Below are the code and all the weights of a small trained network. Each question names an input and a target symbol and asks about switching units off, where a switched-off unit gives its printed mean instead of its output.

import numpy as np


def w(rows, s, z=0):
    codes = np.array(rows[::2]) - 128.0
    scale = np.full(codes.shape[1], s)
    scale[-1] = z or s
    return codes * scale


def f(y):
    return y / 2 * (1 + np.tanh(0.7978845608 * (y + 0.044715 * y**3)))


def softmax(a):
    e = np.exp(a - a.max(-1, keepdims=True))
    return e / e.sum(-1, keepdims=True)


def log_softmax(a):
    a = a - a.max(-1, keepdims=True)
    return a - np.log(np.exp(a).sum(-1, keepdims=True))


def net(x, mask):
    ids = ['ΘΠΨαβγζμστ'.index(c) for c in x.split()]
    T = len(ids)
    res = E[ids] + P[:T]
    u = 0
    for l in range(3):
        q, k, v = (res @ M[l].T for M in (Q, K, V))
        z = softmax(np.where(np.tri(T) > 0, q @ k.T / 2**0.5, -1e9)) @ v
        res = res + np.where(mask[u], z, O[l][:, -1]) @ O[l][:, :-1]
        u += 1
        y = f(res @ A[l][:, :-1].T + A[l][:, -1])
        res = res + np.where(mask[u : u + 4], y, B[l][:, -1]) @ B[l][:, :-1]
        u += 4
    return log_softmax(res[-1] @ U[:, :-1].T + U[:, -1])


Q, K, V, O, A, B = {}, {}, {}, {}, {}, {}
E = w([
[143,82,143,144,105],'Θ',
[136,107,145,105,99],'Π',
[174,111,110,149,150],'Ψ',
[130,3,160,131,103],'α',
[105,145,154,139,124],'β',
[119,51,119,182,157],'γ',
[192,124,144,173,155],'ζ',
[121,169,151,147,122],'μ',
[96,160,112,110,121],'σ',
[156,92,114,132,142],'τ',
],0.028)
P = w([
[67,92,82,219,24],'0',
[165,143,137,85,64],'1',
[121,148,184,80,1],'2',
[178,148,125,153,68],'3',
[91,105,105,110,207],'4',
[57,109,134,61,150],'5',
[130,115,102,134,149],'6',
[148,107,118,157,124],'7',
[109,107,115,116,116],'8',
[137,122,101,146,108],'9',
[132,114,117,155,102],'10',
[112,117,138,110,79],'11',
[108,128,119,121,103],'12',
[153,122,122,157,119],'13',
],0.0083)
Q[0] = w([
[177,173,24,96,141],'0.h0',
[188,2,128,241,62],'0.h0',
],0.0063)
K[0] = w([
[160,122,148,103,141],'0.h0',
[25,120,27,254,33],'0.h0',
],0.0068)
V[0] = w([
[207,194,2,142,25],'0.h0',
[144,103,87,125,181],'0.h0',
],0.007)
O[0] = w([
[216,2,179,53,81,254],'0.h0',
[102,81,12,198,174,10],'0.h0',
],0.0094,0.0006)
A[0] = w([
[191,65,200,152,181,96],'0.n0',
[39,71,129,157,21,168],'0.n1',
[88,4,55,172,64,251],'0.n2',
[43,125,92,128,53,195],'0.n3',
],0.0047,0.0023)
B[0] = w([
[119,67,128,182,31,208],'0.n0',
[81,221,66,153,254,189],'0.n1',
[228,229,116,112,131,255],'0.n2',
[172,188,122,87,179,148],'0.n3',
],0.0092,0.0042)
Q[1] = w([
[80,67,154,89,184],'1.h0',
[2,9,77,188,155],'1.h0',
],0.008)
K[1] = w([
[132,176,227,1,6],'1.h0',
[179,106,181,17,21],'1.h0',
],0.0052)
V[1] = w([
[20,249,134,114,174],'1.h0',
[77,131,213,139,82],'1.h0',
],0.012)
O[1] = w([
[211,6,87,215,132,3],'1.h0',
[190,147,92,162,2,66],'1.h0',
],0.009,0.011)
A[1] = w([
[111,69,254,150,128,253],'1.n0',
[162,97,58,16,129,58],'1.n1',
[44,100,85,148,231,92],'1.n2',
[28,198,111,48,154,104],'1.n3',
],0.0047,0.0051)
B[1] = w([
[58,187,33,155,174,193],'1.n0',
[183,215,219,107,113,119],'1.n1',
[148,82,161,253,165,156],'1.n2',
[143,77,233,195,87,255],'1.n3',
],0.0072,0.0091)
Q[2] = w([
[130,119,151,91,255],'2.h0',
[140,61,148,79,139],'2.h0',
],0.0088)
K[2] = w([
[254,133,205,154,128],'2.h0',
[113,72,128,29,160],'2.h0',
],0.0056)
V[2] = w([
[64,94,210,236,222],'2.h0',
[189,55,179,3,240],'2.h0',
],0.0058)
O[2] = w([
[156,79,119,123,149,255],'2.h0',
[67,157,166,252,113,120],'2.h0',
],0.02,0.0092)
A[2] = w([
[115,46,93,153,164,67],'2.n0',
[209,109,153,254,53,99],'2.n1',
[52,178,169,87,36,252],'2.n2',
[91,64,135,246,187,180],'2.n3',
],0.0059,0.0046)
B[2] = w([
[235,229,233,70,130,192],'2.n0',
[93,27,152,89,175,160],'2.n1',
[198,138,25,188,154,246],'2.n2',
[157,107,152,123,2,254],'2.n3',
],0.0082,0.012)
U = w([
[95,152,200,135,95,164],'Θ',
[128,133,207,102,109,50],'Π',
[167,173,103,208,89,135],'Ψ',
[159,200,201,84,128,70],'α',
[74,100,154,136,65,254],'β',
[132,104,117,113,182,111],'γ',
[134,145,123,176,183,226],'ζ',
[143,134,136,118,76,125],'μ',
[131,177,186,154,159,122],'σ',
[96,109,216,80,254,91],'τ',
],0.0089,0.0049)

Each question gives the input, a string of symbols that net reads in full, and the target symbol t.
The units are the heads (2 rows each of Q, K, V and O) and the neurons (one row each of A and B). Each row of codes is followed by its name. A weight is (code - 128) times the scale printed after its matrix; where a second scale follows, it is the last column's (O, A, B and U).
mask holds one flag per unit, layer by layer, with each layer's heads first. A switched-off unit (its flag False) gives its mean, the last column of its rows in O or B, instead of its output. The means were averaged over made-up inputs and are rounded, as every weight is.
A unit's drop is (log p(t) with every unit on - log p(t) with that unit switched off) / (log p(t) with every unit on - log p(t) with every unit switched off).
The circuit of an input: a set's keep is (log p(t) with only the set's units on - log p(t) with every unit switched off) / (log p(t) with every unit on - log p(t) with every unit switched off). Starting from the 12 units with the biggest drops (on a tie, the unit counted first), units are removed one at a time, each time the one whose removal leaves the highest keep (on an exact tie, the one counted first), for as long as the keep stays at least 0.8.
circuit, biggest first: the units of the circuit, biggest drop first
most important unit: the unit with the biggest drop
k most important neurons: the k neurons with the biggest drops, biggest first
input γ ζ σ, target Π: most important unit : 2.n3
input μ Π ζ ζ ζ τ Ψ, target α: circuit, biggest first : 1.h0, 0.h0, 2.h0
input ζ Ψ γ, target τ: circuit, biggest first : 1.h0, 0.h0
input μ ζ β, target μ: circuit, biggest first : 1.h0, 2.h0, 0.n1
input μ ζ Ψ ζ, target μ: circuit, biggest first : 1.h0, 0.n1, 2.h0
input β Θ Ψ, target γ: 3 most important neurons : 0.n1, 2.n3, 2.n1
input μ μ ζ ζ, target μ: circuit, biggest first : 1.h0, 2.h0, 0.n1
input α Ψ τ μ, target Π: 2 most important neurons : 2.n3, 2.n0
input ζ τ μ Θ μ σ μ Π γ Ψ, target τ: circuit, biggest first : 2.n2, 2.n3
input τ Ψ Π, target Θ: circuit, biggest first : 2.h0, 1.h0, 0.h0
input μ β Ψ μ, target μ: circuit, biggest first : 1.h0, 2.h0
input Π ζ Π μ, target Ψ: 3 most important neurons : 2.n2, 0.n1, 2.n0
input τ β γ Ψ γ μ, target β: 2 most important neurons : 0.n2, 2.n3
input ζ γ μ, target τ: circuit, biggest first : 1.h0, 0.h0, 0.n2, 2.n3
input ζ σ Π Π ζ Π ζ Θ, target α: 3 most important neurons : 0.n2, 0.n0, 0.n1
input γ Π ζ μ α μ ζ μ μ τ μ ζ Ψ Θ, target Π: 4 most important neurons : 2.n3, 2.n0, 0.n1, 0.n2
input Π Π μ, target Ψ: circuit, biggest first : 1.h0
input Ψ τ ζ Ψ β, target Θ: 2 most important neurons : 1.n3, 0.n2
input ζ ζ Ψ ζ Π Ψ ζ, target α: circuit, biggest first : 1.h0, 0.n1
input Ψ ζ Θ, target σ: 3 most important neurons : 2.n2, 0.n2, 2.n3
input ζ ζ Π Θ, target α: circuit, biggest first : 1.h0, 0.h0
input ζ Ψ μ ζ, target α: 3 most important neurons : 0.n0, 0.n1, 1.n3
input β Π μ, target γ: circuit, biggest first : 1.h0, 2.h0, 0.n1
input β τ Π β, target γ: 3 most important neurons : 0.n1, 2.n3, 0.n0
input ζ Θ γ β μ ζ μ, target τ: circuit, biggest first : 2.n3, 2.h0
input Π ζ ζ, target Ψ: most important unit : 2.n2
input σ ζ ζ, target β: most important unit : 0.n1
input τ μ μ μ, target Θ: 4 most important neurons : 0.n2, 0.n1, 1.n3, 2.n3
